Below is a small trained network, with its code and all its weights. Each question gives an input and a target symbol and asks what happens when units are switched off, that is, made to give their printed mean instead of their output.

import numpy as np


def w(rows, s, z=0):
    codes = np.array(rows[::2]) - 128.0
    scale = np.full(codes.shape[1], s)
    scale[-1] = z or s
    return codes * scale


def f(y):
    return np.maximum(y, 0)


def softmax(a):
    e = np.exp(a - a.max(-1, keepdims=True))
    return e / e.sum(-1, keepdims=True)


def log_softmax(a):
    a = a - a.max(-1, keepdims=True)
    return a - np.log(np.exp(a).sum(-1, keepdims=True))


def net(x, mask):
    ids = ['Λαβγζηπ'.index(c) for c in x.split()]
    T = len(ids)
    res = E[ids] + P[:T]
    r = res
    for j in range(3):
        rows = slice(4 * j, 4 * j + 4)
        q, k, v = (r @ M[0][rows].T for M in (Q, K, V))
        z = softmax(np.where(np.tri(T) > 0, q @ k.T / 4**0.5, -1e9)) @ v
        o = O[0][rows]
        res = res + np.where(mask[j], z, o[:, -1]) @ o[:, :-1]
    y = f(res @ A[0][:, :-1].T + A[0][:, -1])
    res = res + np.where(mask[3:19], y, B[0][:, -1]) @ B[0][:, :-1]
    return log_softmax(res[-1] @ U[:, :-1].T + U[:, -1])


Q, K, V, O, A, B = {}, {}, {}, {}, {}, {}
E = w([
[164,76,95],'Λ',
[157,86,87],'α',
[132,99,96],'β',
[164,204,8],'γ',
[152,101,84],'ζ',
[216,61,43],'η',
[108,184,81],'π',
],0.013)
P = w([
[111,174,199],'0',
[120,136,155],'1',
[64,114,123],'2',
[149,136,131],'3',
[39,104,108],'4',
[158,131,125],'5',
[5,83,101],'6',
[173,118,115],'7',
],0.017)
Q[0] = w([
[179,177,173],'h0',
[119,124,162],'h0',
[104,95,100],'h0',
[98,132,138],'h0',
[199,95,105],'h1',
[80,3,120],'h1',
[155,59,137],'h1',
[110,110,199],'h1',
[237,166,131],'h2',
[174,129,124],'h2',
[46,45,110],'h2',
[62,127,132],'h2',
],0.034)
K[0] = w([
[96,107,42],'h0',
[91,121,159],'h0',
[152,138,178],'h0',
[102,137,153],'h0',
[195,77,100],'h1',
[65,13,193],'h1',
[156,66,163],'h1',
[131,153,216],'h1',
[61,99,41],'h2',
[104,136,117],'h2',
[163,214,255],'h2',
[171,119,153],'h2',
],0.031)
V[0] = w([
[30,193,76],'h0',
[245,219,125],'h0',
[144,190,97],'h0',
[155,158,78],'h0',
[69,101,147],'h1',
[149,170,147],'h1',
[142,91,78],'h1',
[131,161,83],'h1',
[54,131,200],'h2',
[185,104,155],'h2',
[109,130,148],'h2',
[133,102,206],'h2',
],0.013)
O[0] = w([
[120,41,39,187],'h0',
[194,181,46,245],'h0',
[180,107,73,204],'h0',
[254,84,144,184],'h0',
[214,131,123,113],'h1',
[100,88,101,113],'h1',
[109,176,183,171],'h1',
[167,72,199,184],'h1',
[75,77,174,139],'h2',
[106,202,166,68],'h2',
[124,118,139,131],'h2',
[47,162,204,72],'h2',
],0.012,0.011)
A[0] = w([
[153,199,101,154],'n0',
[159,219,131,90],'n1',
[148,75,127,3],'n2',
[130,104,88,26],'n3',
[74,148,254,8],'n4',
[72,100,139,66],'n5',
[49,129,152,197],'n6',
[149,218,229,105],'n7',
[96,29,155,242],'n8',
[110,115,208,159],'n9',
[70,37,71,144],'n10',
[173,205,94,15],'n11',
[151,178,113,29],'n12',
[93,113,186,188],'n13',
[25,61,167,23],'n14',
[189,185,213,122],'n15',
],0.0086,0.0063)
B[0] = w([
[175,99,149,216],'n0',
[126,176,140,149],'n1',
[61,158,138,184],'n2',
[80,126,150,218],'n3',
[231,69,251,142],'n4',
[140,197,148,130],'n5',
[51,123,57,151],'n6',
[172,58,90,152],'n7',
[109,211,92,188],'n8',
[84,99,164,141],'n9',
[168,139,165,250],'n10',
[93,80,159,224],'n11',
[91,171,119,155],'n12',
[64,76,129,144],'n13',
[142,254,199,132],'n14',
[99,168,176,149],'n15',
],0.028,0.011)
U = w([
[95,114,180,32],'Λ',
[61,116,91,119],'α',
[73,184,134,98],'β',
[193,70,41,176],'γ',
[35,127,3,151],'ζ',
[207,193,208,2],'η',
[155,242,15,248],'π',
],0.0046,0.0055)

Each question gives the input, a string of symbols that net reads in full, and the target symbol t.
The units are the heads (4 rows each of Q, K, V and O) and the neurons (one row each of A and B). Each row of codes is followed by its name. A weight is (code - 128) times the scale printed after its matrix; where a second scale follows, it is the last column's (O, A, B and U).
mask holds one flag per unit, heads first, then neurons. A switched-off unit (its flag False) gives its mean, the last column of its rows in O or B, instead of its output. The means were averaged over made-up inputs and are rounded, as every weight is.
A unit's drop is (log p(t) with every unit on - log p(t) with that unit switched off) / (log p(t) with every unit on - log p(t) with every unit switched off).
The circuit of an input: a set's keep is (log p(t) with only the set's units on - log p(t) with every unit switched off) / (log p(t) with every unit on - log p(t) with every unit switched off). Starting from the 12 units with the biggest drops (on a tie, the unit counted first), units are removed one at a time, each time the one whose removal leaves the highest keep (on an exact tie, the one counted first), for as long as the keep stays at least 0.8.
circuit, biggest first: the units of the circuit, biggest drop first
most important unit: the unit with the biggest drop
k most important neurons: the k neurons with the biggest drops, biggest first
which heads matter: for each layer, one digit per head in row order, 1 if its drop is at least 0.15 and else 0, layers parted by /
input ζ Λ η, target ζ: which heads matter -> 111
input ζ γ π, target ζ: which heads matter -> 111
input β ζ π, target β: circuit, biggest first -> (h0, h2, n14, n13)
input α π π ζ, target π: circuit, biggest first -> (n8, n11, h2, n0)
input ζ π γ γ ζ α Λ, target ζ: most important unit -> h1
input π Λ Λ γ α, target π: which heads matter -> 000
input ζ η γ, target ζ: circuit, biggest first -> (h0, h2, n6, n10)
input ζ π α γ β β ζ, target ζ: circuit, biggest first -> (h0, h2, n6)
input γ α ζ γ γ π, target π: circuit, biggest first -> (h0, n8, h1, n11)
input γ γ γ, target γ: circuit, biggest first -> (n8, h0)
input π π β, target π: circuit, biggest first -> (n8, n11, h0)
input π α β ζ Λ, target π: circuit, biggest first -> (n8, n11)
input η π β, target η: circuit, biggest first -> (h0, h1, h2, n0)
input β Λ π Λ γ Λ Λ, target β: 2 most important neurons -> (n14, n6)
input α η β γ γ α γ π, target π: circuit, biggest first -> (n8, h0, h1, n11)
input Λ Λ ζ Λ α, target Λ: which heads matter -> 111
input α γ γ, target α: most important unit -> h0
input η γ ζ, target η: 2 most important neurons -> (n15, n1)
input ζ η γ γ π α η Λ, target η: which heads matter -> 110
input π Λ Λ π ζ α, target π: 2 most important neurons -> (n11, n0)
